Below are the code and all the weights of a small trained network. Each question names an input and a class and asks about switching units off, where a switched-off unit gives its printed mean instead of its output.

import numpy as np


def w(rows, s, z=0):
    codes = np.array(rows[::2]) - 128.0
    scale = np.full(codes.shape[1], s)
    scale[-1] = z or s
    return codes * scale


def norm(h):
    return h / np.sqrt((h * h).mean(-1, keepdims=True) + 1e-5)


def f(y):
    return y / 2 * (1 + np.tanh(0.7978845608 * (y + 0.044715 * y**3)))


def log_softmax(a):
    a = a - a.max(-1, keepdims=True)
    return a - np.log(np.exp(a).sum(-1, keepdims=True))


def net(x, mask):
    res = np.array(x, float).reshape(1, 6) / 4 @ E
    u = 0
    for l in range(3):
        y = f(norm(res) @ A[l][:, :-1].T + A[l][:, -1])
        res = res + np.where(mask[u : u + 12], y, B[l][:, -1]) @ B[l][:, :-1]
        u += 12
    return log_softmax(norm(res)[-1] @ U[:, :-1].T + U[:, -1])


A, B = {}, {}
E = w([
[150,37,72,159],'x0',
[254,112,202,92],'x1',
[130,128,129,130],'x2',
[126,127,134,130],'x3',
[92,95,130,40],'x4',
[129,127,130,131],'x5',
],0.0048)
A[0] = w([
[21,176,84,146,170],'0.n1',
[123,100,183,168,48],'0.n2',
[172,108,240,144,71],'0.n3',
[129,121,121,141,66],'0.n4',
[128,53,60,145,208],'0.n5',
[200,207,206,139,253],'0.n6',
[137,131,158,126,13],'0.n7',
[199,200,75,202,94],'0.n8',
[134,156,146,119,106],'0.n9',
[122,71,84,106,161],'0.n10',
[75,151,121,167,160],'0.n11',
[209,189,140,253,53],'0.n12',
],0.0042,0.0037)
B[0] = w([
[239,147,232,107,182],'0.n1',
[69,152,21,118,102],'0.n2',
[164,140,104,91,136],'0.n3',
[122,119,90,116,105],'0.n4',
[179,127,234,161,189],'0.n5',
[139,222,190,187,252],'0.n6',
[67,126,2,88,95],'0.n7',
[107,96,148,239,136],'0.n8',
[100,164,97,100,122],'0.n9',
[178,122,175,125,152],'0.n10',
[234,152,173,138,152],'0.n11',
[151,80,71,242,142],'0.n12',
],0.003,0.004)
A[1] = w([
[3,136,56,164,212],'1.n1',
[87,171,152,83,157],'1.n2',
[148,136,148,114,133],'1.n3',
[137,54,113,93,123],'1.n4',
[51,177,79,151,106],'1.n5',
[51,150,79,151,22],'1.n6',
[133,158,134,150,94],'1.n7',
[27,163,72,161,28],'1.n8',
[75,143,63,136,36],'1.n9',
[25,133,118,166,110],'1.n10',
[135,157,130,132,2],'1.n11',
[157,127,108,208,152],'1.n12',
],0.0062,0.0025)
B[1] = w([
[238,148,188,90,199],'1.n1',
[137,144,145,192,206],'1.n2',
[124,120,150,158,173],'1.n3',
[87,171,159,170,156],'1.n4',
[163,146,144,119,129],'1.n5',
[181,107,127,108,87],'1.n6',
[86,138,113,118,142],'1.n7',
[253,88,155,118,115],'1.n8',
[166,105,119,96,70],'1.n9',
[217,156,125,103,143],'1.n10',
[86,100,94,112,78],'1.n11',
[94,143,173,123,249],'1.n12',
],0.0057,0.0018)
A[2] = w([
[66,142,159,172,140],'2.n1',
[98,90,153,1,251],'2.n2',
[245,169,122,128,124],'2.n3',
[154,68,43,151,83],'2.n4',
[174,160,148,174,142],'2.n5',
[177,115,219,140,165],'2.n6',
[146,18,105,174,112],'2.n7',
[135,151,150,169,135],'2.n8',
[132,37,109,165,83],'2.n9',
[143,121,182,143,105],'2.n10',
[191,59,118,130,70],'2.n11',
[179,27,95,148,101],'2.n12',
],0.0075,0.0017)
B[2] = w([
[114,114,110,91,162],'2.n1',
[156,106,82,254,177],'2.n2',
[126,71,95,98,200],'2.n3',
[159,170,167,109,122],'2.n4',
[109,82,120,109,201],'2.n5',
[77,121,61,94,253],'2.n6',
[93,203,167,113,165],'2.n7',
[122,94,98,109,174],'2.n8',
[109,164,149,110,146],'2.n9',
[101,126,94,100,177],'2.n10',
[120,154,137,96,147],'2.n11',
[128,210,138,104,157],'2.n12',
],0.0072,0.0056)
U = w([
[101,230,208,90,116],'0',
[190,62,122,57,151],'1',
[67,108,112,128,227],'2',
[139,103,138,246,5],'3',
],0.011,0.0022)

Each question gives the input, the list of numbers given to net, and the class t.
The units are the neurons (one row each of A and B). Each row of codes is followed by its name. A weight is (code - 128) times the scale printed after its matrix; where a second scale follows, it is the last column's (A, B and U).
mask holds one flag per neuron, layer by layer. A switched-off neuron (its flag False) gives its mean, the last column of its row in B, instead of its output. The means were averaged over made-up inputs and are rounded, as every weight is.
A unit's drop is (log p(t) with every unit on - log p(t) with that unit switched off) / (log p(t) with every unit on - log p(t) with every unit switched off).
The circuit of an input: a set's keep is (log p(t) with only the set's units on - log p(t) with every unit switched off) / (log p(t) with every unit on - log p(t) with every unit switched off). Starting from the 12 units with the biggest drops (on a tie, the unit counted first), units are removed one at a time, each time the one whose removal leaves the highest keep (on an exact tie, the one counted first), for as long as the keep stays at least 0.8.
circuit, biggest first: the units of the circuit, biggest drop first
most important unit: the unit with the biggest drop
top k neurons: the k neurons with the biggest drops, biggest first
k most important neurons of layer l: the k neurons of layer l with the biggest drops, biggest first
input [0,-4,-2,-7,0,0], class 1: circuit, biggest first	[2.n1; 2.n2; 0.n6]
input [5,1,-5,1,-4,1], class 0: most important neuron of layer 0	[0.n6]
input [7,0,-1,4,6,0], class 0: circuit, biggest first	[2.n7; 2.n12]
input [4,-3,-4,7,5,3], class 3: top 2 neurons	[2.n2; 0.n6]
input [-4,-5,7,6,-3,-1], class 1: 3 most important neurons of layer 0	[0.n5; 0.n6; 0.n10]
input [-6,6,-5,-7,-7,0], class 3: circuit, biggest first	[0.n12; 2.n7; 2.n12; 1.n1]
input [7,-8,-4,5,3,0], class 1: circuit, biggest first	[1.n1; 1.n8]
input [-4,7,7,6,-6,3], class 1: top 2 neurons	[2.n2; 2.n3]
input [5,-2,-8,4,6,-2], class 3: circuit, biggest first	[2.n2; 2.n6]
input [3,-6,-6,2,7,-6], class 3: top 3 neurons	[2.n2; 0.n6; 0.n1]
input [-4,7,-1,5,-7,-3], class 1: top 3 neurons	[2.n2; 2.n3; 1.n4]
input [3,-1,6,-7,3,1], class 0: 2 most important neurons of layer 1	[1.n12; 1.n1]
input [5,2,-1,6,6,5], class 3: top 2 neurons	[2.n2; 0.n12]
input [4,1,5,1,7,-2], class 3: circuit, biggest first	[2.n2]
input [8,7,6,-5,7,-6], class 0: 2 most important neurons of layer 1	[1.n1; 1.n4]
input [-5,-7,-3,2,6,-2], class 1: top 3 neurons	[1.n1; 1.n8; 1.n10]
input [-3,4,6,-3,-6,-6], class 2: top 2 neurons	[2.n2; 2.n5]
input [7,3,2,-3,7,-4], class 0: top 2 neurons	[2.n7; 2.n12]
input [3,4,8,6,5,5], class 2: top 2 neurons	[2.n6; 1.n4]
input [6,-7,7,4,-1,1], class 1: most important unit	1.n1
input [8,8,-7,-6,1,-3], class 0: 2 most important neurons of layer 1	[1.n1; 1.n10]
input [1,3,7,-8,4,7], class 2: top 2 neurons	[2.n6; 1.n4]
input [-5,3,3,6,6,-2], class 3: 2 most important neurons of layer 1	[1.n12; 1.n4]
